Each row has a name. Each piece below is followed by the name of the row it came from. Each question is about the rows just above it.

[ 22 -19  33  31 -35  -1  34 -17  26   8  -4  22 -10 -15  13  23  -4 -12
  22  31  33  -6  11 -10  53  -9  29   8 -13  16 -22  25   1   8] : gozaz
[ 12 -10  20  22 -15  11   7 -14  33  15   1   7  -9 -14   8  13  -7 -19
  18  25  13 -10   0   2  42 -13  20   7  -5  18 -26  29   7   9] : gugo
[ 12 -10  20  22 -15  11   7 -14   0  15   1   7  -9 -14   8   6  -7 -19
  18  25  13 -10   0   2  42 -13  20   7  -7  18 -26  29   7   9] : Bosu
find: [ 12 -10  20  22 -15  11   7 -14  33  15   1   7  -9 -14   8  13  -7 -19
  18  25  13 -10   0   2  42 -13  20   7  -5  18 -26  29   7   9] -> gugo
find: [ 12 -10  20  22 -15  11   7 -14   0  15   1   7  -9 -14   8   6  -7 -19
  18  25  13 -10   0   2  42 -13  20   7  -7  18 -26  29   7   9] -> Bosu
[ 22 -19  33  31 -35  -1  34 -17  26   8  -4  22 -10 -15  13  23  -4 -12
  22  31  33  -6  11 -10  53  -9  29   8 -13  16 -22  25   1   8] is in which row? -> gozaz

[-22 -46  32  46] = Vufi
[-6 46 30 28] = zav
[44 53  1 -9] = Refup
[ 26  -5  -2 -33] = fesun
[51 23 -9 41] = Riz
[ -6 -38  30  28] = Meton
Which row holds [-6 46 30 28]? -> zav
find: [ -6 -38  30  28] -> Meton

[  7 -13  51 -38   9 -38] -> diri
[ 25   1 -15  38 -21 -39] -> masep
[ -4   1 -15  38 -21 -39] -> piv
[ 19 -15 -40  21   2  38] -> mavep
[ -2 -22   1 -18   8   5] -> Gita
[ -2 -22   1 -18   8   5] is in which row? -> Gita
find: [ 25   1 -15  38 -21 -39] -> masep
Where do [ -4   1 -15  38 -21 -39] appear? -> piv
The row with [  7 -13  51 -38   9 -38] is -> diri

[ -4   4  -4  -1  -5   3  -3  -9  -4  -1   6 -10  18  -3   3  -8   6   1
  -4  -2  -2   6   0  -5   3  -4  -4   5   0   4   7  -1] -> fekik
[ -6   8   1 -18   0   2   4 -12 -24   4  32   5   7 -51 -19 -16 -11  -7
   7 -11  19 -18  14  -7 -11  12  -7  21  -1  -6 -32  14] -> fipan
[-20 -12   5   2 -17  13   8 -10  -2  -8   9 -15  23   0  -3  12   4   3
   8 -21  -5   5   1   2  -7  -5  -9  -7  -6 -13 -10   6] -> Pumav
[ 20 -16 -28   3  10 -17  -1 -13 -16  11 -14  40  23 -48 -16  -3  -2  28
 -12  -7   8   2  -6  14   6  -1 -11 -12 -13  24 -19  25] -> Felo
[ 29  14   3  -6 -11 -10  -2 -16   7  29 -19 -11   6   3  15  -9  22  -5
   9 -19   9  -4  21  -5   2   8  -6   4  -3  -9  12   1] -> Zar
[ 16 -23 -14   7  10   0   5 -12 -23  24  -2  36  43 -47 -10  -2  11  19
   6  -7   7  -7   2   8   2 -16  -3  -7 -20  20 -11   3] -> modef
[-14  -4   2   3 -12  10   3 -10  -5  -3   8 -14  19  -2  -2   4   5   2
   3 -12  -4   5  -1  -1  -4  -7  -5  -1  -3  -6  -2   3] -> vit
[  9 -35   1  10  10  22  13 -11 -31  39  10  36  62 -47  -3   2  25   9
  23  -6   0 -18  12   0  -1 -32   7  -2 -27  17  -1 -24] -> kidoz
[-21  -4   1  17  -9  13  -5  23 -11   7 -13 -12  -4  21  25  18  13   4
 -28  22  -7  14 -19  12   9 -17   5   3  -7  20  29  11] -> goze
[  8  12  -7   1   1  -2 -11  -7  -7   2   3  -5  14  -5   5 -17   7   0
 -10   8  -3   7   0  -6   8  -4  -2  11   6  12  12  -5] -> gat
[ 19 -18 -23   5  10 -14   0 -12 -17  16 -10  41  25 -47 -13  -2   3  27
  -6  -6   7  -1  -6  13   6  -4 -10 -10 -15  22 -17  22] -> Tev
Which row holds [  9 -35   1  10  10  22  13 -11 -31  39  10  36  62 -47  -3   2  25   9
  23  -6   0 -18  12   0  -1 -32   7  -2 -27  17  -1 -24]? -> kidoz
find: [  8  12  -7   1   1  -2 -11  -7  -7   2   3  -5  14  -5   5 -17   7   0
 -10   8  -3   7   0  -6   8  -4  -2  11   6  12  12  -5] -> gat
find: [ 16 -23 -14   7  10   0   5 -12 -23  24  -2  36  43 -47 -10  -2  11  19
   6  -7   7  -7   2   8   2 -16  -3  -7 -20  20 -11   3] -> modef

[ 25 -30  -5  21  27 -16  -1 -25   7  10] = Bulu
[-48  57  -3 -18 -58  32   3  49 -10 -33] = Nera
[-12   3  -8 -25  -3  -7  51  26 -33  -2] = Gigiz
[ 29 -29   8  26  24  -6 -28 -38  28  23] = duni
[ 18 -34 -32  -9  42 -17  57  -7 -46  -4] = ruki
[ 15  -8 -34  36  15  17 -12 -21  -5 -28] = Legen
[-25  15   2 -53  -5  -1  55  34 -42  -9] = dun
[-40  44  27 -34 -47   8  -1  43   5  -3] = fudu
[  1   3  -8 -25  -3  -7  51  26 -33  -2] = vodi
Which row holds [ 18 -34 -32  -9  42 -17  57  -7 -46  -4]? -> ruki
The row with [  1   3  -8 -25  -3  -7  51  26 -33  -2] is -> vodi
Which row holds [-48  57  -3 -18 -58  32   3  49 -10 -33]? -> Nera
find: [-40  44  27 -34 -47   8  -1  43   5  -3] -> fudu
find: [ 29 -29   8  26  24  -6 -28 -38  28  23] -> duni

[ 14  -4  -2 -14  -2  -6   7  -6  -2 -18  -1] = pime
[ 14  -4  -2 -14  -2  -6   7  -6  -2  17  -1] = Rul
[  0   1  -4  -7   4  -4  14 -12   4 -31  -1] = Mafop
[ 17 -10  -6 -13  10  -9  13  -4  -6   6  -3] = lif
[ -2   5   5   4   4   5 -22 -14   5  20  -5] = dukef
[ -9   4   2   7  14   6 -45  11  -3  17  -4] = Revos
[-12  -6  -3  -8   7 -17  13  -6  -4   6   3] = nede
The row with [ 17 -10  -6 -13  10  -9  13  -4  -6   6  -3] is -> lif
Which row holds [ -9   4   2   7  14   6 -45  11  -3  17  -4]? -> Revos
Which row holds [-12  -6  -3  -8   7 -17  13  -6  -4   6   3]? -> nede
find: [ 14  -4  -2 -14  -2  -6   7  -6  -2 -18  -1] -> pime
Where do [ 14  -4  -2 -14  -2  -6   7  -6  -2  17  -1] appear? -> Rul

[ 13  45 -44 -43 -39]  mav
[-43 -35 -48 -12  32]  kotu
[-19  -7  38  33  38]  Rusus
[ -3  24 -56 -32  -3]  Zito
[-24 -24  -1 -35 -19]  zomog
[-13 -24  60  33  12]  Neka
[-19  -7  38  33  13]  nezik
[-13 -24  60  33  12] is in which row? -> Neka
Which row holds [-19  -7  38  33  38]? -> Rusus
Which row holds [-43 -35 -48 -12  32]? -> kotu
find: [-19  -7  38  33  13] -> nezik

[ -3  12   3 -21 -19  11] : nivus
[-11  20 -13 -26 -24  48] : rek
[-13  18   1 -21 -23  39] : bov
[-13  18   1  -9 -24   7] : degu
[ -9  13   0 -17 -12  41] : rebe
[ -5   8   6 -13 -18  20] : garov
[ 12   7   3  -6 -10  -2] : sibeg
[ -1   3   9  -3 -17   5] : lik
[ -3  18   1 -20 -23  19] : Benot
[  1   4 -10 -19 -18  12] : Pel
[ -1   0   3 -11 -10   1] : lil
find: [  1   4 -10 -19 -18  12] -> Pel
[ -9  13   0 -17 -12  41] is in which row? -> rebe
Which row holds [ -5   8   6 -13 -18  20]? -> garov
find: [ -3  18   1 -20 -23  19] -> Benot
[ -3  12   3 -21 -19  11] is in which row? -> nivus
Where do [ 12   7   3  -6 -10  -2] appear? -> sibeg

[-16  -7 -24  15] -> Zome
[ 4  4 -5 18] -> rataz
[-27  33  -8 -28] -> Pagap
[ 19   9 -28 -17] -> sopil
[-19 -34 -31  40] -> nide
[ 37 -40 -55  15] -> bav
[-16  -7  -9  36] -> fefik
[ 29   7 -35 -40] -> kolan
[-27 -24  -8 -28] -> fevu
[-20  -7  -9  36] -> sato
[-28 -14 -19  53] -> kipun
find: [-20  -7  -9  36] -> sato
find: [-16  -7 -24  15] -> Zome

